Below is a small trained network, with its code and all its weights. Each question gives an input and a class and asks what happens when units are switched off, that is, made to give their printed mean instead of their output.

import numpy as np


def w(rows, s, z=0):
    codes = np.array(rows[::2]) - 128.0
    scale = np.full(codes.shape[1], s)
    scale[-1] = z or s
    return codes * scale


def f(y):
    return y / 2 * (1 + np.tanh(0.7978845608 * (y + 0.044715 * y**3)))


def log_softmax(a):
    a = a - a.max(-1, keepdims=True)
    return a - np.log(np.exp(a).sum(-1, keepdims=True))


def net(x, mask):
    res = np.array(x, float).reshape(1, 7) / 4 @ E
    y = f(res @ A[0][:, :-1].T + A[0][:, -1])
    res = res + np.where(mask, y, B[0][:, -1]) @ B[0][:, :-1]
    return log_softmax(res[-1] @ U[:, :-1].T + U[:, -1])


A, B = {}, {}
E = w([
[133,66,156,172,108],'x0',
[105,121,24,161,138],'x1',
[157,210,124,155,254],'x2',
[181,22,186,218,152],'x3',
[117,138,156,214,73],'x4',
[158,88,149,69,166],'x5',
[25,74,135,137,182],'x6',
],0.0083)
A[0] = w([
[125,117,124,147,162,130],'neuron 1',
[124,168,59,205,178,174],'neuron 2',
[121,129,142,77,218,190],'neuron 3',
[147,189,25,178,148,170],'neuron 4',
[176,130,191,13,68,219],'neuron 5',
[211,152,202,186,126,112],'neuron 6',
[138,143,20,104,188,156],'neuron 7',
[168,114,72,221,69,172],'neuron 8',
[33,51,61,24,50,125],'neuron 9',
[131,22,208,142,145,124],'neuron 10',
[71,116,31,189,146,122],'neuron 11',
[135,60,57,78,148,207],'neuron 12',
[78,59,64,6,110,203],'neuron 13',
[206,6,80,228,100,180],'neuron 14',
[77,151,67,131,154,190],'neuron 15',
[113,49,144,133,205,162],'neuron 16',
[135,93,156,110,196,165],'neuron 17',
[199,248,139,111,62,167],'neuron 18',
[172,56,229,160,59,185],'neuron 19',
[141,81,254,134,161,218],'neuron 20',
[92,55,185,93,15,240],'neuron 21',
[57,229,192,89,130,253],'neuron 22',
[70,171,86,212,170,178],'neuron 23',
[189,145,131,44,80,122],'neuron 24',
[90,157,65,30,223,213],'neuron 25',
[179,146,181,149,203,200],'neuron 26',
[173,129,194,128,231,155],'neuron 27',
[43,85,119,139,122,186],'neuron 28',
[128,220,179,137,116,195],'neuron 29',
[93,92,59,99,63,143],'neuron 30',
],0.0097,0.0039)
B[0] = w([
[166,145,98,134,121,141],'neuron 1',
[131,173,66,184,70,208],'neuron 2',
[161,131,198,215,166,191],'neuron 3',
[138,176,126,147,105,216],'neuron 4',
[30,131,138,128,138,209],'neuron 5',
[85,125,135,100,148,198],'neuron 6',
[185,186,142,154,166,202],'neuron 7',
[163,175,111,1,43,201],'neuron 8',
[86,137,202,175,121,217],'neuron 9',
[167,58,76,94,157,221],'neuron 10',
[105,161,98,91,95,187],'neuron 11',
[156,138,223,131,163,175],'neuron 12',
[121,118,228,183,168,205],'neuron 13',
[192,91,172,39,111,255],'neuron 14',
[130,169,131,161,111,184],'neuron 15',
[186,111,138,122,153,191],'neuron 16',
[175,113,101,188,157,170],'neuron 17',
[82,120,114,79,135,225],'neuron 18',
[126,59,71,19,183,244],'neuron 19',
[163,53,52,131,162,228],'neuron 20',
[44,76,178,68,107,240],'neuron 21',
[56,143,79,168,145,221],'neuron 22',
[163,178,31,158,120,205],'neuron 23',
[115,139,130,83,181,176],'neuron 24',
[115,187,158,162,172,240],'neuron 25',
[126,68,101,175,110,209],'neuron 26',
[117,82,104,231,127,208],'neuron 27',
[140,85,139,167,71,184],'neuron 28',
[81,143,47,122,143,193],'neuron 29',
[135,111,245,151,51,175],'neuron 30',
],0.0071,0.0099)
U = w([
[227,132,119,209,129,108],'0',
[48,76,191,153,70,85],'1',
[199,198,109,56,30,159],'2',
[132,94,109,179,174,241],'3',
[37,127,91,79,177,254],'4',
[180,48,122,59,129,30],'5',
[94,191,38,151,82,35],'6',
[179,217,216,95,254,35],'7',
],0.0088,0.0029)

Each question gives the input, the list of numbers given to net, and the class t.
The units are the neurons (one row each of A and B). Each row of codes is followed by its name. A weight is (code - 128) times the scale printed after its matrix; where a second scale follows, it is the last column's (A, B and U).
mask holds one flag per neuron, in row order. A switched-off neuron (its flag False) gives its mean, the last column of its row in B, instead of its output. The means were averaged over made-up inputs and are rounded, as every weight is.
A unit's drop is (log p(t) with every unit on - log p(t) with that unit switched off) / (log p(t) with every unit on - log p(t) with every unit switched off).
The circuit of an input: a set's keep is (log p(t) with only the set's units on - log p(t) with every unit switched off) / (log p(t) with every unit on - log p(t) with every unit switched off). Starting from the 12 units with the biggest drops (on a tie, the unit counted first), units are removed one at a time, each time the one whose removal leaves the highest keep (on an exact tie, the one counted first), for as long as the keep stays at least 0.8.
units of the circuit, in order: the units of the circuit, biggest drop first
most important unit: the unit with the biggest drop
k most important neurons: the k neurons with the biggest drops, biggest first
drop of u: that unit's drop, to one decimal
input [-2,5,-6,4,8,-4,-5], class 2: units of the circuit, in order : (neuron 8)
input [6,3,7,5,0,8,-8], class 5: units of the circuit, in order : (neuron 14; neuron 25)
input [2,4,5,-7,0,4,0], class 7: units of the circuit, in order : (neuron 25; neuron 7)
input [-5,8,2,-6,1,-1,4], class 6: units of the circuit, in order : (neuron 2; neuron 23)
input [-7,3,8,-4,-8,-7,8], class 7: 3 most important neurons : (neuron 25; neuron 7; neuron 3)
input [-6,-4,1,6,1,-8,-6], class 4: 2 most important neurons : (neuron 6; neuron 18)
input [5,-8,-3,0,-3,3,7], class 5: 4 most important neurons : (neuron 10; neuron 20; neuron 19; neuron 16)
input [2,7,-7,3,-2,7,6], class 1: 4 most important neurons : (neuron 9; neuron 13; neuron 30; neuron 21)
input [-5,-6,0,-8,-6,-4,-1], class 7: 2 most important neurons : (neuron 25; neuron 13)
input [2,-3,3,-1,-5,6,8], class 7: 2 most important neurons : (neuron 25; neuron 12)
input [0,-6,0,0,-3,-8,7], class 3: drop of neuron 5 : 0.3
input [-7,1,-6,-2,-1,6,-4], class 1: drop of neuron 5 : 0.2
input [-8,-2,8,5,7,6,-3], class 0: drop of neuron 21 : 0.2
input [5,-8,-7,-6,5,0,-7], class 4: most important unit : neuron 19
